Here is a tiny trained network, its code and every weight. The questions are about switching its units off for an input and a target symbol, where a switched-off unit gives its printed mean instead of its output.

import numpy as np


def w(rows, s, z=0):
    codes = np.array(rows[::2]) - 128.0
    scale = np.full(codes.shape[1], s)
    scale[-1] = z or s
    return codes * scale


def norm(h):
    return h / np.sqrt((h * h).mean(-1, keepdims=True) + 1e-5)


def f(y):
    return np.maximum(y, 0)


def softmax(a):
    e = np.exp(a - a.max(-1, keepdims=True))
    return e / e.sum(-1, keepdims=True)


def log_softmax(a):
    a = a - a.max(-1, keepdims=True)
    return a - np.log(np.exp(a).sum(-1, keepdims=True))


def net(x, mask):
    ids = ['ΓΔΘΞΦΨαηλμπστ'.index(c) for c in x.split()]
    T = len(ids)
    res = E[ids] + P[:T]
    q, k, v = (norm(res) @ M[0].T for M in (Q, K, V))
    z = softmax(np.where(np.tri(T) > 0, q @ k.T / 2**0.5, -1e9)) @ v
    res = res + np.where(mask[0], z, O[0][:, -1]) @ O[0][:, :-1]
    y = f(norm(res) @ A[0][:, :-1].T + A[0][:, -1])
    res = res + np.where(mask[1:9], y, B[0][:, -1]) @ B[0][:, :-1]
    return log_softmax(norm(res)[-1] @ U[:, :-1].T + U[:, -1])


Q, K, V, O, A, B = {}, {}, {}, {}, {}, {}
E = w([
[105,117,132,125],'Γ',
[103,113,123,129],'Δ',
[137,91,155,151],'Θ',
[101,120,131,127],'Ξ',
[196,140,13,248],'Φ',
[117,158,90,127],'Ψ',
[95,119,136,117],'α',
[97,106,117,125],'η',
[134,128,136,80],'λ',
[99,122,132,126],'μ',
[143,76,127,121],'π',
[122,128,137,176],'σ',
[117,152,114,161],'τ',
],0.015)
P = w([
[3,93,118,114],'0',
[40,103,114,113],'1',
[67,112,110,112],'2',
[90,119,111,114],'3',
[110,126,107,113],'4',
[130,135,106,118],'5',
[150,144,105,121],'6',
[176,155,109,121],'7',
[165,150,102,117],'8',
],0.0041)
Q[0] = w([
[118,125,102,78],'H0',
[3,104,87,87],'H0',
],0.019)
K[0] = w([
[225,160,140,95],'H0',
[254,166,121,156],'H0',
],0.013)
V[0] = w([
[188,66,168,103],'H0',
[72,74,179,253],'H0',
],0.0073)
O[0] = w([
[72,49,190,158,5],'H0',
[254,162,141,156,170],'H0',
],0.0076,0.0022)
A[0] = w([
[67,151,131,211,179],'N0',
[102,159,206,93,241],'N1',
[142,2,78,93,114],'N2',
[206,111,194,83,149],'N3',
[164,113,152,37,210],'N4',
[157,68,159,10,5],'N5',
[162,128,66,218,215],'N6',
[86,208,143,81,184],'N7',
],0.0075,0.0028)
B[0] = w([
[209,126,36,169,174],'N0',
[209,81,87,149,194],'N1',
[252,108,84,162,194],'N2',
[3,107,195,150,182],'N3',
[140,111,90,222,203],'N4',
[23,60,39,209,149],'N5',
[70,89,190,32,253],'N6',
[76,167,195,165,231],'N7',
],0.0054,0.0043)
U = w([
[82,124,203,103,11],'Γ',
[119,123,164,25,122],'Δ',
[143,33,253,143,15],'Θ',
[108,149,164,92,65],'Ξ',
[176,142,34,181,139],'Φ',
[59,224,18,98,6],'Ψ',
[112,158,139,224,190],'α',
[183,81,87,56,227],'η',
[38,58,76,137,221],'λ',
[103,163,171,99,89],'μ',
[186,11,113,206,38],'π',
[242,147,199,117,253],'σ',
[169,232,79,81,150],'τ',
],0.012,0.0024)

Each question gives the input, a string of symbols that net reads in full, and the target symbol t.
The units are the heads (2 rows each of Q, K, V and O) and the neurons (one row each of A and B). Each row of codes is followed by its name. A weight is (code - 128) times the scale printed after its matrix; where a second scale follows, it is the last column's (O, A, B and U).
mask holds one flag per unit, heads first, then neurons. A switched-off unit (its flag False) gives its mean, the last column of its rows in O or B, instead of its output. The means were averaged over made-up inputs and are rounded, as every weight is.
A unit's drop is (log p(t) with every unit on - log p(t) with that unit switched off) / (log p(t) with every unit on - log p(t) with every unit switched off).
The circuit of an input: a set's keep is (log p(t) with only the set's units on - log p(t) with every unit switched off) / (log p(t) with every unit on - log p(t) with every unit switched off). Starting from all 9 units, units are removed one at a time, each time the one whose removal leaves the highest keep (on an exact tie, the one counted first), for as long as the keep stays at least 0.8.
circuit, biggest first: the units of the circuit, biggest drop first
top k neurons: the k neurons with the biggest drops, biggest first
drop of u: that unit's drop, to one decimal
input η α λ λ Ξ σ, target σ: circuit, biggest first => (H0; N6)
input Δ α Γ τ σ η α α, target σ: circuit, biggest first => (H0)
input α Φ μ λ σ α η, target η: top 2 neurons => (N6; N7)
input Δ α α α η α, target α: circuit, biggest first => (N4; H0; N7)
input η Θ Γ Δ η Δ Δ η, target Θ: circuit, biggest first => (H0; N3)
input Θ α μ, target Θ: circuit, biggest first => (H0; N3)
input λ Ψ α α, target Ψ: top 2 neurons => (N6; N3)
input α Ξ α Γ α α η Θ τ, target τ: circuit, biggest first => (H0; N6; N4)
input α η η, target η: top 2 neurons => (N6; N2)
input σ α Δ Γ α Γ η Γ, target σ: drop of N0 => 0.0
input σ λ τ η, target τ: drop of H0 => 0.5
input α Γ Ψ σ α α, target σ: drop of H0 => 0.8
